[128 = 0]
[155 109 176 100 157 115 149 135 129  89 153 119 205 111 142  74 175 115
 123 155  90 140 115 131 123 145 125 164 159 134 129 121 121   1 151  77
 163 164 114 141 110 103 119 145 117  89 134 126 108  88 160  78 115 137
 158 117 107 112 124 119 122 142 107 104 108 132 117 103 132]  2
[115 152 157 110  92 123  89 108 123 184 106 118 179 128 137  72 115  67
 144 137  76 158 120 135 158 107  77  85 154 153 105 142 117  28 106 120
 175  88 101 129  91  91 123 141 110 145 153 183 157 106 166  32 114 139
 150 129 143 116  84 155  84 110 145 131 139 163 120 157 125]  1
[125 122 177 107 135 132 133 141 132  98 143 131 216 123 152  90 147 138
 117 153 103 125 130 133  77 131 159 147 163 126 108 127 137   1 161  85
 121 163 116 140 109  97 129 142 121  84 114 123  74  91 144  53 106 147
 180 114 119  96 122  92 116 135 123 103  99 129  99  78 125]  2
[140 135 117 136 191 109  91 118 111 171 173 135 167 108 147 115 109 117
 112 130 155 134 136 156 127 144  74 157  78 116 102 119 120  88 103 141
 132 116 118 110 149 142 119 127 147 182 160 173 147 168 103 152 155 105
 149 141 159 132 104 140 114 105 118 159 165 223 123 163 115]  6
[158 162 112 132 172 105 126 115 115 146 160 139 154  76 101 121 166  68
 143 136 113 116 106 132 196 179  79 158  58 133 155 117  78 184 133 166
 206 107 114 133 139 131 122 160 107 140 145 137 167 163 130 126 142 126
  32 147 111 164 128 169 168  95  94 123 143 132 160 190 145]  4
[187 115  79 142 198 107 134 128 111 131 166 147 119 113 121 148 145 130
 117 135 175  94 128 136 159 139 131 155  53 111 142 119 121 205 125 150
 123 131 140 114 149 160 124 161 149 163 138 136 139 175  93 221 155  95
  83 145 123 152 140 139 161 118 109 141 160 148 129 160 133]  9
[138 138  74 139 213 112 120 121 117 151 162 142 139 125 138 150 132 119
 106 143 162 121 132 146 152 143 120 150  75 124 110 120 116  84 127 135
 129 130 127 115 145 149 128 151 151 174 161 153 124 151  95 192 157 111
 124 143 141 150 119 133 140 116 112 174 168 194 112 162 118]  7
[ 63 153 169 124  10 146 100 134 146 131  76 127 133 161 138 107  97 112
 137 126  74 143 127 105 104  88 142  94 208 151 124 145 135  68 162  99
 125 112 118 147  82  85 142 108 110  85 121 119  98  88 160  25  93 150
 173 104 132 123 121 123 102 151 155 130  98 108 115  96 136]  0
[160 119 164 108 125 119 103 131 129 135  97 140 136 126 113  93 150  78
 129 157  89 133 111 111 150 108  91 128 169 144 138 126 116  88 117 126
 196 121 116 166  83  98 123 132 117  78 154 164 120 108 176  69 109 126
 137 128 117 105 117 154  99 153 147 107 138 102 126 125 158]  1
[173 127 149 128 174 119 117 127 128 115 113 152 127 117 107 107 160  89
 125 145 109 116 108 112 169 127 108 131 130 132 149 124 104 133 154 127
 174 137 113 151 118 123 113 153 127  88 138 138 132 114 148 107 134 129
  79 135 110 112 131 150 153 150 126 116 151  99 136 130 152]  3
[235  58 195 141 209 135  78 100 122 134 151 131 104 123 137  85 107 130
 100 116 142 118 124 136 105 144 100 183 206 116 150 125 112 104 142 197
 148  67 140 151 134 131  83 105 160 124 131 200 110 174 127 230 127  74
 143 152 183  54 118 139  81 177 166 125 131 156  95  58 146]  10
[176 162 215 119  51 105  96 110 132 144 174  86 194 108 118  32 113  98
 147 115  72 158 118 137 129 179  43 155 152 126 166 119 111 173  66 150
 194  90 121 121 164 116  99  80 105 141 122 163 189 134 154  95 114 136
 150 136 167 118 110 167  85 135 115 108  88 169 149 111 113]  3
[ 94 164  87 125 146 106 147 134 119 145 151 141 173 103 113 150 132 111
 141 127 146 121 127 142 157 162 115 125  62 130 112 123 116 142 128 128
 154 146 121 102 166 144 145 152 118 170 126 106 166 139 105 125 168 131
 119 123 117 170 131 137 161 101  89 143 102 181 169 178 104]  4
[203 108 172 125 146 132 102 146 127 137 118 145 138  86  95 132 146 107
 159 117 119 104 109 112 162 120  77 117 100 121 172 124 114 255 114 140
 175  95 116 148 112 120 121 121  99 103 141 132 184 142 166  85 114 139
  67 138 116 103 136 173 153 117 150  78 139  54 167 141 153]  2

[178 121 150 116 144 187 171 153 102  83 132 136 104 122 236 111 129 150
  85 213 147 176 139 124 141 168  94 194 136 155 190 138  69 156 162  61
 116  95 126 143 171 139 119 134  73 130 157 159 196 116 133 169  65 156
 150 146 161 137 101  99 108 149 158 189 159 114 105  79 138 130  98 129
  74  93 120]  1
[ 80 127 137 131 107 100  34 118 138 169 108 134 136 120  95 146 120 117
 172 103 131 105 136 147  70 119 125 104 142 123 112 160 134  68 116 120
 157 149 134 104  93 156 148 105 137 134 137 126  74 126 133 101 118  71
  79 156 175 108 135 118 111 117  71  93 123 127 106 175 105 126 145 158
 153 147 104]  8
[159 117 165 112 149 182 172 145  93  96 110 134  95 115 216 112 128 142
 167 206 145 178 134 125 127 147 109 189 128 154 179 126  81 150 160  81
 136 110 143 141 183 149 111 130  93 121 162 169 177 114 115 190  62 142
 151 160 190 136  96  89 113 138 153 193 166 124  75  80 133 125  88 138
  57 106 107]  1
[ 99 133 112 136  90  93  89 113 166 178 129 130 159 133  66 148 122 125
 169  88 112  92 132 141  85 125 126  68 135 115  94 157 143  72 100 141
 138 147 117  95  59 125 148 115 148 141 123 105  67 141 134  92 136  78
  91 132 162 111 139 148 118 122  75  82  89 125 142 169 109 132 167 150
 166 148 123]  10
[139 121 155 114 162 165 177 137  84  92 115 124  88 125 200 116 135 115
  91 160 145 160 120 118 156 121 139 189 114 136 161  85 121 184 154 135
 130 115 150 161 214 142  98 134 101 113 129 152 187 111 111 153 104 188
 170 142 111 147 112  96 143 123 177 183 170 139 101 102 151 121  83 125
   2 109 124]  2
[160 123 152 117 134 166 156 137 105 120 127 129 122 126 217 117 132 129
 116 182 144 161 129 124 134 144 105 180 131 142 162 141  97 146 143  93
 130 118 136 137 153 144 119 124 108 130 143 143 150 115 127 144  84 148
 166 150 160 133 121 107 118 136 137 155 165 122 106 106 136 122  96 141
  94 104 119]  4
[169 121 151 118 159 175 172 148  97  80 132 129  94 126 195 110 133 127
  83 181 149 172 129 114 179 148 117 200 124 145 167 102 100 180 154 104
 119 112 134 155 196 134  98 136  95 118 143 163 198 117 120 162  96 177
 189 128 112 144 104  96 131 139 180 191 176 126 106  88 144 126  86 119
  62  97 127]  1
[103 133 110 142 112  92  93 119 157 158 133 129 142 130  58 146 123 114
 161  83 120  91 134 133 114 119 130  77 133 117  89 135 149 102 119 146
 131 149 117 106 100 117 143 119 155 128 109 103  76 137 142  99 159  94
  95 112 115 112 143 142 129 119  88  86 103 133 139 160 121 134 154 132
 169 150 130]  9
[128 132 112 146 144 106 100 127 150 135 148 126 125 141  93 141 130 105
 135  93 127  98 137 120 153 128 136 101 124 107  91  99 147 135 121 150
 103 139 104 117 121 115 132 128 155 124  94  94  83 136 143  93 182 108
 121  92  64 107 143 154 145 121 150  93 113 134 162 151 132 132 146 117
 165 135 143]  8
[134 132 103 147 107 113  93 131 157 143 151 132 141 137  82 140 124 127
 141 168 123  98 144 130 120 146 105  84 142 120 104 142 136  99 117 105
 111 136  96 106  66 117 136 125 136 139 111  98  90 143 148  99 156  85
  96  97 111 112 144 146 122 128 116  91  97 120 160 141 116 139 163 125
 194 137 136]  9
[147 120 168 119 176 181 166 137  79  99 115 127  78 119 196 115 134 122
  98 193 148 167 120 115 170 118 144 189 112 133 125  66 117 170 160 144
 129 119 153 163 234 141  98 138 124 101 138 166 200 104 108 163 106 178
 177 141 101 147 109  79 144 128 188 184 173 142  88  94 147 123  77 122
  33 114 123]  0
[181 121 144 115 143 175 157 146 112 107 136 132 102 126 211 109 130 143
  89 196 146 169 135 123 146 168  98 183 132 150 171 142  80 165 153  66
 121 106 126 136 146 142 112 135  87 133 142 148 172 119 127 160  81 143
 158 144 159 137 114 117 106 145 155 179 157 115 106  93 138 127 110 132
  85  98 123]  3
[174 119 150 121 184 182 174 149  93  81 132 129  86 127 191 107 133 135
  76 182 152 157 133 108 192 165 124 176 120 144 172  81  96 197 161 101
 108 102 132 158 248 130  98 144 108 112 136 153 194 130 118 172  93 188
 177 128  93 146 103 104 135 135 184 185 178 129 104  79 148 128  85 115
  49  98 131]  0

[119 123 129  83 123 108 113 139 141 176 129 189 157  96 112 131 135]  2
[128 128 145 106 116  85 120 130 124 161 112 176 180 111  90 133 124]  4
[124 127 135  24 125 110 126 132 155 154 121 179 122 118 105 116 123]  3
[121 124 125  38 128  98 123 130 182 166 117 191  86 126  83 114 108]  2
[133 134 110  42 131  63 124 122 177 169  80 221  61 125  55 126  90]  4
[128 127 152  86 111  91 126 131 135 179  94 193 127 112  95 125 163]  3
[138 134  16  42 172 115 120 128 153 118 117 116 117 132  91 130  63]  0
[137 133 146 143 129  91 125 129 129 139 109 158  81 113  99 145 121]  6
[112 120 145  66 123 117 112 147 150 174 130 188 122 105 117 124 138]  1
[108 115 131  65 125 135 142 139 183 144 158 117  82 154 125  86 141]  1
[135 130 119  85 133  83 128 127 139 153  93 173 150 123  89 122 140]  3
[120 125 187 109  96  79 113 132 125 182 109 189 131 111  95 137 122]  6
[139 137  94  75 143  97 133 122 166 160  96 160 119 141  83 125  89]  4
[120 121 172 118 100 100 122 136 135 193 122 199 129 113 104 118 161]  4
[128 129  80  63 144 126 145 128 174 135 125 108 105 147 102 109  95]  2
[140 138 114 123 137  85 123 123 146 144  82 183 135 110  78 143  94]  5
[134 130 126 115 125  86 121 131 130 152 116 169 106 114 111 141 108]  4
[130 129 182 147 109 104 136 129 153 160 114 171 120 136  85 123 135]  7
[132 129 202 172 102 116 133 131 134 148 118 168 102 130 104 129 153]  8
[127 131 182 118 106  65 100 126  93 172 104 148 156  90  96 169  40]  9
[133 133 128  93 114  66 117 123 124 166  90 177 146 103  75 144 109]  4
[127 127 138  85 121  93 131 130 148 153 109 171 120 124  92 118 154]  3
[122 123 112  49 128  99 108 136 142 192 135 177 104  94 113 133 119]  0
[123 125  86  59 138 113 118 135 151 152 134 157 139 114 138 124 111]  1
[126 134 152  50 106  46 116 117 170 177  76 226 161 127  29 136   1]  9
[117 125 173 108 100 128 120 129 150 125 124 130 102 141  94 118  76]  8
[124 125 153 139 113 105 126 133 140 152 116 176 154 124 103 122 143]  4
[131 128 137  85 118  88 128 130 136 172 101 177 111 109  91 127 158]  2
[128 123 149 123 122 107 133 136 136 165 123 169  83 117 122 115 192]  1
[133 132 150  73 111  55 119 125 158 187  90 239 165  97  60 142 117]  5
[113 119 197 119  92 126 126 137 139 168 137 140 108 132 117 114 134]  6
[131 128 134 104 113  76 117 130 133 174  91 193 118 100  91 136 130]  4
[129 128 143 123 111  94 119 132 106 151 111 159 187 103  99 140 123]  5
[125 122 171 100 110  92 130 137 125 174 115 194 158 104 117 121 219]  1
[130 130 141  90 122  73 121 125 138 152  95 159 158 119  90 133 120]  4
[136 137 139 124 128  77 121 127 132 153  92 197 148 105  85 154 113]  5
[126 129  89  91 140 124 111 136 121 161 130 167 165  97 122 144 108]  1
[131 132 156  87 109  62 114 129 130 179  82 215 176  91  65 149 115]  5
[122 127 177 126 102  71 108 132 109 172 109 178 153  96  98 155 101]  7
[122 125  68  38 149 103 119 132 161 156 130 172 141 107 100 122  92]  0
[122 122 156  88 114 101 132 136 146 180 119 176 103 124 112 108 205]  2
[143 140 212 163 106  65 132 116 122 147  73 208 136 116  76 150 134]  10
[121 131 192 141  95  80 100 130  82 139 115 148 109  95  98 174  28]  10
[118 120 179 120 105 132 124 138 133 139 131 164  81 129 113 119 165]  4
[133 132 212 164 101  97 127 131 124 166 104 187 159 113 105 143 164]  8
[133 136 112  90 137  88 117 121 136 127  91 151 168 129  82 146  25]  8
[132 125 118 149 130 120 130 137 103 151 136 109 135 126 146 123 159]  2
[117 120 208 116  94  88 120 135 128 165 120 192 158 113 105 126 138]  6
[125 127 179 103 109  94 126 130 163 178 106 211 106 122  96 125 141]  6
[117 121  76  42 142 125 108 140 148 151 146 151  96 109 149 118 118]  0
[133 132 117  96 126  91 124 125 142 150  94 166 146 117  79 129 104]  4
[139 131  96  65 134  86 134 129 159 151  94 163 123 134  78 117 128]  3
[128 130 116  83 125 112 133 124 163 134 103 133 136 154  83 107 103]  5
[141 133 103 141 141 103 122 134  88 122 120 124 205  96 128 152 139]  2
[127 126 129  90 118  92 132 129 149 161 111 154 135 131  80 111 146]  3
[126 122 156 126 109  95 126 139 115 168 116 187 131  98 116 131 214]  2
[130 125 145 101 117 110 131 131 156 157 116 136 157 137  95 111 137]  4
[135 132 113  66 127  76 129 126 151 172  90 163 143 128  74 123 134]  3
[132 131 215 148 100 100 129 128 144 177  97 195 136 117  72 132 148]  8

[135  83  55  78  74 132 109 255 175 220  95 127  88 100 115 136 131 109
 136 156 127 114 131 164 148 164 146 122 179 130 111 163 130  90  96 146]  10
[ 82 137 170 138 147 129 139  73 125  67 133 137 142 157 174 134 137 122
 123 136 115 119 138 127 122  96 112 159  87 131 139  78 124 158 130 121]  3
[113 123 107  95 108 139 129 185 125 166 120 115 113 106 166 141 132 109
 122 142 111 140 154 137 147 110 123 163 157 131 122  98 116 126 114 141]  6
[140  92  48  56  71 140 113 255 167 234  98 118  86  76 145 145 134 104
 122 159 114 133 146 158 153 122 142 138 189 132 111 146 120  96  97 155]  10
[110 111 114 113 108 118 125 168 138 142 125 131 112 127 144 137 125 115
 131 141 114 128 133 137 130 135 124 143 133 132 123 114 132 120 118 129]  6
[114  89  86 107  97 115 108 239 170 166 100 137 102 118 121 127 127 123
 138 148 129 113 124 151 137 156 138 124 148 128 114 145 140 100 114 136]  8
[ 68  85 159 175 130  65  96 107 157  57 113 163 136 184 108 115 120 156
 161 143 144  69  69 137  92 165 123 105  79 126 144 141 168 119 140 110]  5
[111 166  87  33 126 219 167 150  80 163 149  83 121  65 245 163 164  83
  70 141  79 178 218 131 175  28 113 203 176 141 129  25  58 175  96 154]  5
[121 135 112 115 135 147 133 120 125 129 128 124 129 123 163 131 140 126
 104 137 118 124 142 134 136 105 128 132 131 130 137 118 117 141 122 133]  5
[117  85  57  83  79 124 106 255 180 193 102 132  94  97 146 139 131 110
 131 164 117 116 131 164 144 157 140 149 176 131 116 149 133  97  97 148]  10
[105  99 127 123  98  92 111 209 160 146 118 136 111 136 106 124 117 127
 147 143 134 110 107 144 120 167 133 127 131 127 121 145 140 112 119 124]  7
[ 75 154 177 127 159 139 152  67  88  98 155 122 146 149 187 139 142 120
 101 130 111 139 157 116 123  71 108 171 115 132 139  55 109 185 128 122]  2
[144 135 126 107  91 121 128 178 115 182 124 112 114 112 134 138 116 112
 120 126 115 156 145 132 146 140 124 144 149 133 111 112 110 115 124 131]  7
[150 128  89  62  79 140 127 245 120 230 113 106  98  89 133 150 127  92
 123 139 116 165 156 146 166 131 126 153 180 133 106 117 106 102 109 143]  9
[ 93 153 185 139 148 118 146  68  91  84 155 123 146 165 152 139 121 127
 127 116 112 147 143 111 123 103 104 159 101 134 130  47 114 164 133 117]  3
[104 137 145 131 138 125 134  94 111  99 141 124 130 141 148 133 132 126
 118 131 119 128 138 118 127  97 117 150 131 132 132  74 121 149 128 124]  4
[112 119 127 116 114 135 130 138 134 136 124 126 119 123 139 136 132 120
 123 138 125 125 136 134 129 131 127 139 138 131 125 113 128 132 115 128]  6
[ 95 142 124 104 139 163 149 111 115 103 138 115 127 112 208 143 155 109
 103 140 103 135 161 127 139  78 112 173 142 132 140  66 100 168 111 135]  4
[103  90 141 142 118  97 121 131 152 166 121 145 129 156 139 124 128 134
 140 143 122 101 108 138 116 144 121 133 113 129 127 120 143 128 128 123]  5
[104 119 157 135 112 101 127 120 127 107 141 132 129 151 129 128 115 127
 134 133 125 125 125 127 123 136 115 143 113 129 127 101 133 123 124 119]  5
[ 91  99 116 121 113 112 120 169 157 118 116 142 123 135 151 129 129 130
 138 149 128 101 119 148 125 137 129 135 129 128 128 122 125 129 117 125]  6
[123  97  74  83  86 139 117 241 163 201 107 125  99  93 147 142 136 112
 126 152 118 128 137 154 147 141 137 145 170 130 120 134 123 115 104 144]  9
[138  95 102 147 102  91 107 172 163 138 109 147 114 144  83 114 116 144
 154 129 145 106  87 138 113 178 139 103 121 124 126 181 152  97 128 123]  7
[137  96  63  68  68 133 114 255 157 233  97 119  84  81 125 139 129 104
 127 152 120 131 141 157 153 157 143 140 184 128 109 158 121  84 102 150]  10
[104  95  84  81  76 111 115 253 171 190 108 130 102 110 134 139 125 114
 140 152 118 124 125 158 142 157 133 145 158 133 116 137 135  98 113 140]  9
[133  95  61  88 102 145 114 238 166 197 107 127  95  84 141 140 139 110
 124 153 123 120 137 154 146 141 140 124 174 129 120 153 125 107 107 147]  9
[ 59 170 194 141 183 154 158   5  85  37 166 127 167 161 215 136 149 131
 105 121 106 132 153  98 124  44  97 165  85 134 155  24 108 199 134 118]  0
[137 117 106 108 106 128 123 179 138 165 116 126 113 112 117 132 131 122
 135 134 128 128 131 138 137 153 128 132 155 129 120 141 126 121 119 136]  7
[ 93 113 104 101 113 128 127 184 157 141 121 129 119 118 173 139 138 119
 124 153 115 111 128 145 138 118 124 156 143 130 132 118 126 138 109 131]  6
[ 88 142 142 108 128 140 143 101 114 121 143 116 134 119 204 140 143 116
 112 139 104 131 153 129 136  76 111 170 127 135 136  66 108 164 113 130]  4
[ 80 138 131 129 163 145 143  65 130  57 143 129 137 138 189 131 154 132
 119 142 120 109 140 117 118  70 119 148 105 129 145  93 127 173 125 129]  3
[ 91 118 136 115 111 114 135 141 127 130 130 128 124 138 158 137 126 118
 124 138 107 127 133 136 132 115 117 159 125 133 133  91 127 135 118 126]  5
[ 82 158 179 133 161 133 155  28  94  57 159 121 153 155 192 138 137 123
 108 125 108 140 158 110 124  58  97 174 102 135 143  43 107 182 137 123]  1
[ 66 136 164 143 160 137 143  50 124  46 144 137 153 160 180 136 146 131
 117 132 122 111 137 119 117  69 109 153 100 129 145  68 125 170 129 121]  2
[133 105  93  88  76 123 114 245 160 191 107 127  96 100 124 137 121 111
 132 151 120 134 126 154 139 160 136 142 157 134 113 140 128 100 108 136]  9
[ 61 100 163 163 148  99 127  86 157  43 129 145 154 173 165 121 138 150
 135 148 130  76 107 130 100 108 117 135  84 132 148 106 150 160 130 119]  3
[ 62 154 201 155 167 128 152   1  96  28 166 132 164 166 194 129 142 133
 114 124 117 121 134 105 110  60  95 159  80 128 153  50 121 180 141 116]  0
[108 157 147 123 126 146 145 103  98 116 145 118 133 125 174 142 136 111
 108 125 110 149 161 116 141  87 115 163 122 133 130  69 102 158 123 130]  4
